Below are the code and all the weights of a small trained network. Each question names an input and a class and asks about switching units off, where a switched-off unit gives its printed mean instead of its output.

import numpy as np


def w(rows, s, z=0):
    codes = np.array(rows[::2]) - 128.0
    scale = np.full(codes.shape[1], s)
    scale[-1] = z or s
    return codes * scale


def f(y):
    return np.maximum(y, 0)


def log_softmax(a):
    a = a - a.max(-1, keepdims=True)
    return a - np.log(np.exp(a).sum(-1, keepdims=True))


def net(x, mask):
    res = np.array(x, float).reshape(1, 3) / 4 @ E
    y = f(res @ A[0][:, :-1].T + A[0][:, -1])
    res = res + np.where(mask, y, B[0][:, -1]) @ B[0][:, :-1]
    return log_softmax(res[-1] @ U[:, :-1].T + U[:, -1])


A, B = {}, {}
E = w([
[162,73,77,177,135,192,194,67,84,108,196],'x0',
[37,63,161,112,86,204,182,225,97,126,101],'x1',
[120,182,161,189,109,135,77,168,2,218,180],'x2',
],0.0097)
A[0] = w([
[128,157,153,149,158,148,60,174,81,160,148,81],'n1',
[31,62,163,121,52,196,191,220,102,107,135,20],'n2',
[173,167,104,142,152,124,83,90,140,118,112,253],'n3',
[150,110,62,232,114,177,168,80,32,176,202,101],'n4',
[132,218,220,51,136,50,10,173,208,204,56,41],'n5',
[141,61,38,29,184,127,204,103,237,39,68,58],'n6',
[125,131,148,192,102,105,125,170,30,198,199,62],'n7',
[2,36,183,145,60,231,189,217,67,167,127,157],'n8',
[193,82,80,151,158,184,203,55,102,97,216,169],'n9',
[219,179,92,172,179,109,71,24,169,141,204,97],'n10',
[192,51,38,214,147,219,202,40,89,116,235,14],'n11',
[139,217,173,215,120,150,83,164,7,232,224,121],'n12',
[124,167,178,171,79,131,106,158,72,232,127,68],'n13',
[26,186,181,15,183,47,6,201,155,141,25,43],'n14',
[100,214,152,81,104,64,67,202,131,160,52,236],'n15',
[169,123,65,41,185,125,164,80,221,33,45,155],'n16',
[233,224,119,155,178,17,56,70,139,167,128,79],'n17',
[132,82,83,186,148,184,218,88,124,130,174,204],'n18',
[219,162,57,168,198,55,73,54,121,124,226,71],'n19',
[148,179,148,200,173,114,48,105,38,205,173,182],'n20',
],0.0079,0.011)
B[0] = w([
[148,36,151,83,42,166,148,63,184,97,141,156],'n1',
[233,58,178,136,157,188,210,193,64,196,197,183],'n2',
[89,161,193,16,151,101,61,215,121,137,50,216],'n3',
[73,171,84,140,51,185,88,111,157,147,112,215],'n4',
[80,181,41,235,38,230,183,77,126,197,138,188],'n5',
[188,58,206,181,52,78,199,40,210,49,131,224],'n6',
[169,91,162,181,40,86,190,66,199,75,151,181],'n7',
[183,103,179,50,166,171,101,192,94,175,144,251],'n8',
[60,184,89,128,78,180,68,113,160,157,69,234],'n9',
[177,86,164,84,162,170,191,182,100,166,179,204],'n10',
[97,200,68,203,9,239,221,84,158,216,188,214],'n11',
[155,87,197,131,100,94,142,78,214,58,87,235],'n12',
[168,83,151,157,74,143,183,88,182,69,125,170],'n13',
[146,179,107,201,44,212,198,103,123,178,160,201],'n14',
[59,205,92,96,75,173,65,127,143,139,42,230],'n15',
[146,93,212,108,92,82,133,109,194,92,85,241],'n16',
[210,70,163,103,164,187,166,203,110,205,186,194],'n17',
[71,193,98,84,78,165,51,130,150,141,62,228],'n18',
[195,96,162,114,165,164,211,179,78,187,192,200],'n19',
[137,93,205,83,84,80,99,95,196,68,79,224],'n20',
],0.011,0.016)
U = w([
[158,71,158,160,103,84,167,34,178,52,129,83],'0',
[83,206,82,197,90,181,155,75,128,184,148,59],'1',
[195,62,148,121,154,153,179,212,89,181,193,61],'2',
[64,170,145,68,139,95,47,181,132,93,54,232],'3',
[11,240,19,109,232,21,223,109,43,28,237,3],'4',
[38,229,29,42,224,38,214,207,7,28,209,3],'5',
[12,222,15,215,237,30,212,226,45,36,225,3],'6',
[224,243,22,157,240,13,54,34,34,42,38,3],'7',
],0.016,0.013)

Each question gives the input, the list of numbers given to net, and the class t.
The units are the neurons (one row each of A and B). Each row of codes is followed by its name. A weight is (code - 128) times the scale printed after its matrix; where a second scale follows, it is the last column's (A, B and U).
mask holds one flag per neuron, in row order. A switched-off neuron (its flag False) gives its mean, the last column of its row in B, instead of its output. The means were averaged over made-up inputs and are rounded, as every weight is.
A unit's drop is (log p(t) with every unit on - log p(t) with that unit switched off) / (log p(t) with every unit on - log p(t) with every unit switched off).
The circuit of an input: a set's keep is (log p(t) with only the set's units on - log p(t) with every unit switched off) / (log p(t) with every unit on - log p(t) with every unit switched off). Starting from the 12 units with the biggest drops (on a tie, the unit counted first), units are removed one at a time, each time the one whose removal leaves the highest keep (on an exact tie, the one counted first), for as long as the keep stays at least 0.8.
circuit, biggest first: the units of the circuit, biggest drop first
unit that matters most: the unit with the biggest drop
k most important neurons: the k neurons with the biggest drops, biggest first
drop when u is switched off: that unit's drop, to one decimal
input [1,4,-2], class 2: unit that matters most : n15
input [-2,2,-3], class 3: circuit, biggest first : n12, n11
input [-4,-3,-2], class 1: 2 most important neurons : n5, n14
input [-2,8,7], class 2: 3 most important neurons : n8, n2, n6
input [5,8,1], class 2: 2 most important neurons : n8, n2
input [4,5,-4], class 2: 2 most important neurons : n8, n2
input [-7,7,-4], class 1: 3 most important neurons : n15, n14, n5
input [-7,-6,-6], class 1: 4 most important neurons : n5, n14, n12, n15
input [4,-5,1], class 2: 4 most important neurons : n19, n10, n17, n15
input [4,-6,7], class 0: 2 most important neurons : n12, n20
input [7,-7,0], class 1: 4 most important neurons : n11, n9, n4, n8
input [-3,-2,-2], class 3: 2 most important neurons : n11, n3
input [0,2,3], class 3: 2 most important neurons : n6, n11
input [-3,1,3], class 3: circuit, biggest first : n11
input [-7,5,7], class 0: 3 most important neurons : n12, n13, n11
input [-6,-6,-4], class 1: 4 most important neurons : n5, n15, n8, n14
input [-2,-3,-2], class 3: drop when n2 is switched off : 0.3
input [6,1,-1], class 1: drop when n1 is switched off : 0.0
input [0,-3,2], class 3: drop when n2 is switched off : 0.1
input [2,-5,2], class 2: unit that matters most : n19
